Below is a small trained network, with its code and all its weights. Each question gives an input and a class and asks what happens when units are switched off, that is, made to give their printed mean instead of their output.

import numpy as np


def w(rows, s, z=0):
    codes = np.array(rows[::2]) - 128.0
    scale = np.full(codes.shape[1], s)
    scale[-1] = z or s
    return codes * scale


def norm(h):
    return h / np.sqrt((h * h).mean(-1, keepdims=True) + 1e-5)


def f(y):
    return y / 2 * (1 + np.tanh(0.7978845608 * (y + 0.044715 * y**3)))


def log_softmax(a):
    a = a - a.max(-1, keepdims=True)
    return a - np.log(np.exp(a).sum(-1, keepdims=True))


def net(x, mask):
    res = np.array(x, float).reshape(1, 3) / 4 @ E
    u = 0
    for l in range(2):
        y = f(norm(res) @ A[l][:, :-1].T + A[l][:, -1])
        res = res + np.where(mask[u : u + 11], y, B[l][:, -1]) @ B[l][:, :-1]
        u += 11
    return log_softmax(norm(res)[-1] @ U[:, :-1].T + U[:, -1])


A, B = {}, {}
E = w([
[87,162,30,114,120,84,28,175,128],'x0',
[155,175,253,161,209,144,103,81,175],'x1',
[106,150,69,212,7,130,90,40,242],'x2',
],0.0016)
A[0] = w([
[124,124,114,95,167,117,103,159,96,153],'L0N1',
[93,125,77,184,10,142,122,71,164,184],'L0N2',
[132,198,145,157,144,122,45,85,208,125],'L0N3',
[84,115,37,120,71,128,119,145,99,112],'L0N4',
[181,130,192,144,139,172,169,88,142,132],'L0N5',
[130,72,83,199,1,188,177,69,164,2],'L0N6',
[113,112,140,131,151,114,139,134,92,42],'L0N7',
[132,81,121,118,78,164,179,109,121,46],'L0N8',
[171,93,171,187,87,172,190,50,178,105],'L0N9',
[111,196,140,182,131,112,42,67,200,126],'L0N10',
[92,153,61,151,69,120,100,122,141,140],'L0N11',
],0.0058,0.0052)
B[0] = w([
[104,203,102,169,151,72,153,153,92,161],'L0N1',
[218,25,125,88,151,159,106,146,253,254],'L0N2',
[36,191,138,180,114,131,92,72,85,202],'L0N3',
[146,85,27,213,114,41,119,178,74,190],'L0N4',
[154,27,139,123,107,90,158,88,176,175],'L0N5',
[86,234,93,148,236,24,126,179,117,185],'L0N6',
[100,156,120,108,143,151,118,154,160,115],'L0N7',
[64,135,184,115,87,38,128,72,136,128],'L0N8',
[124,214,173,98,116,193,119,99,46,193],'L0N9',
[51,227,138,171,115,139,63,124,69,216],'L0N10',
[158,23,110,187,59,165,86,106,184,196],'L0N11',
],0.0042,0.0072)
A[1] = w([
[124,163,106,145,158,123,8,126,148,141],'L1N1',
[35,128,107,156,36,225,56,126,168,17],'L1N2',
[132,112,168,129,88,236,102,69,168,86],'L1N3',
[133,116,170,118,81,251,103,65,167,91],'L1N4',
[125,118,158,139,132,142,63,73,216,82],'L1N5',
[152,68,206,94,168,167,173,95,146,65],'L1N6',
[181,101,167,75,131,112,155,113,201,4],'L1N7',
[128,141,193,123,167,63,145,47,189,84],'L1N8',
[177,168,64,120,171,126,122,185,93,69],'L1N9',
[185,2,95,121,33,162,104,137,189,75],'L1N10',
[169,94,149,73,143,138,163,114,199,5],'L1N11',
],0.0066,0.0039)
B[1] = w([
[129,97,119,158,74,113,90,70,124,254],'L1N1',
[98,128,173,64,208,84,242,134,99,208],'L1N2',
[209,74,126,86,66,184,103,170,132,179],'L1N3',
[224,72,123,95,66,189,85,167,154,185],'L1N4',
[166,109,173,59,93,149,204,159,78,197],'L1N5',
[94,125,90,139,126,86,102,102,200,176],'L1N6',
[33,136,197,60,161,66,193,69,47,137],'L1N7',
[85,63,105,87,127,182,149,132,132,173],'L1N8',
[148,120,181,89,117,187,166,101,174,166],'L1N9',
[110,254,126,144,205,88,82,104,219,224],'L1N10',
[50,134,165,84,147,40,201,103,78,133],'L1N11',
],0.007,0.005)
U = w([
[198,137,37,234,122,31,18,102,249,177],'0',
[23,239,204,216,116,77,56,35,23,153],'1',
[188,35,224,55,23,196,85,47,125,183],'2',
[209,244,195,34,232,222,232,228,125,85],'3',
[6,61,147,60,210,32,228,69,168,154],'4',
[207,63,26,197,71,87,207,222,23,136],'5',
[165,114,128,105,97,202,102,187,165,10],'6',
[68,123,147,171,234,195,81,110,153,2],'7',
],0.011,0.007)

Each question gives the input, the list of numbers given to net, and the class t.
The units are the neurons (one row each of A and B). Each row of codes is followed by its name. A weight is (code - 128) times the scale printed after its matrix; where a second scale follows, it is the last column's (A, B and U).
mask holds one flag per neuron, layer by layer. A switched-off neuron (its flag False) gives its mean, the last column of its row in B, instead of its output. The means were averaged over made-up inputs and are rounded, as every weight is.
A unit's drop is (log p(t) with every unit on - log p(t) with that unit switched off) / (log p(t) with every unit on - log p(t) with every unit switched off).
The circuit of an input: a set's keep is (log p(t) with only the set's units on - log p(t) with every unit switched off) / (log p(t) with every unit on - log p(t) with every unit switched off). Starting from the 12 units with the biggest drops (on a tie, the unit counted first), units are removed one at a time, each time the one whose removal leaves the highest keep (on an exact tie, the one counted first), for as long as the keep stays at least 0.8.
circuit, biggest first: the units of the circuit, biggest drop first
most important unit: the unit with the biggest drop
top k neurons: the k neurons with the biggest drops, biggest first
k most important neurons of layer l: the k neurons of layer l with the biggest drops, biggest first
input [2,-5,-3], class 5: top 3 neurons -> (L0N2 L0N1 L1N10)
input [5,2,-7], class 3: most important unit -> L0N10
input [-2,-2,2], class 4: circuit, biggest first -> (L0N2 L1N7 L1N11)
input [1,4,-2], class 4: 2 most important neurons of layer 1 -> (L1N8 L1N4)
input [4,2,1], class 1: 3 most important neurons of layer 0 -> (L0N10 L0N3 L0N5)
input [0,-4,-2], class 5: top 2 neurons -> (L0N2 L1N10)
input [6,-1,-8], class 3: 2 most important neurons of layer 0 -> (L0N10 L0N3)
input [5,3,3], class 2: top 2 neurons -> (L0N6 L0N2)
input [4,3,-6], class 3: top 4 neurons -> (L0N10 L0N3 L0N2 L0N11)
input [2,-5,-6], class 3: top 4 neurons -> (L1N9 L0N11 L1N1 L0N3)
input [-6,-6,-1], class 5: top 4 neurons -> (L0N2 L0N11 L1N10 L0N10)
input [0,6,2], class 1: top 3 neurons -> (L0N10 L0N2 L0N3)
input [-3,-2,5], class 2: top 4 neurons -> (L0N2 L0N9 L1N5 L1N10)
input [6,0,-7], class 3: most important unit -> L0N10
input [-1,-1,-7], class 3: top 2 neurons -> (L0N2 L0N1)
input [7,-7,-7], class 5: top 2 neurons -> (L0N2 L1N10)
input [-7,-1,-3], class 4: top 3 neurons -> (L0N10 L0N5 L0N3)
input [0,8,4], class 2: top 2 neurons -> (L0N6 L0N4)
input [-7,3,-5], class 4: top 2 neurons -> (L0N10 L0N3)
input [7,-5,-7], class 5: circuit, biggest first -> (L1N10)
input [0,1,-7], class 3: 2 most important neurons of layer 0 -> (L0N2 L0N1)
input [8,3,3], class 2: 2 most important neurons of layer 0 -> (L0N6 L0N11)
input [8,8,5], class 2: 4 most important neurons of layer 1 -> (L1N10 L1N4 L1N3 L1N5)
input [-3,-6,-5], class 3: 3 most important neurons of layer 0 -> (L0N11 L0N5 L0N3)
input [6,4,3], class 2: 4 most important neurons of layer 0 -> (L0N6 L0N11 L0N2 L0N4)
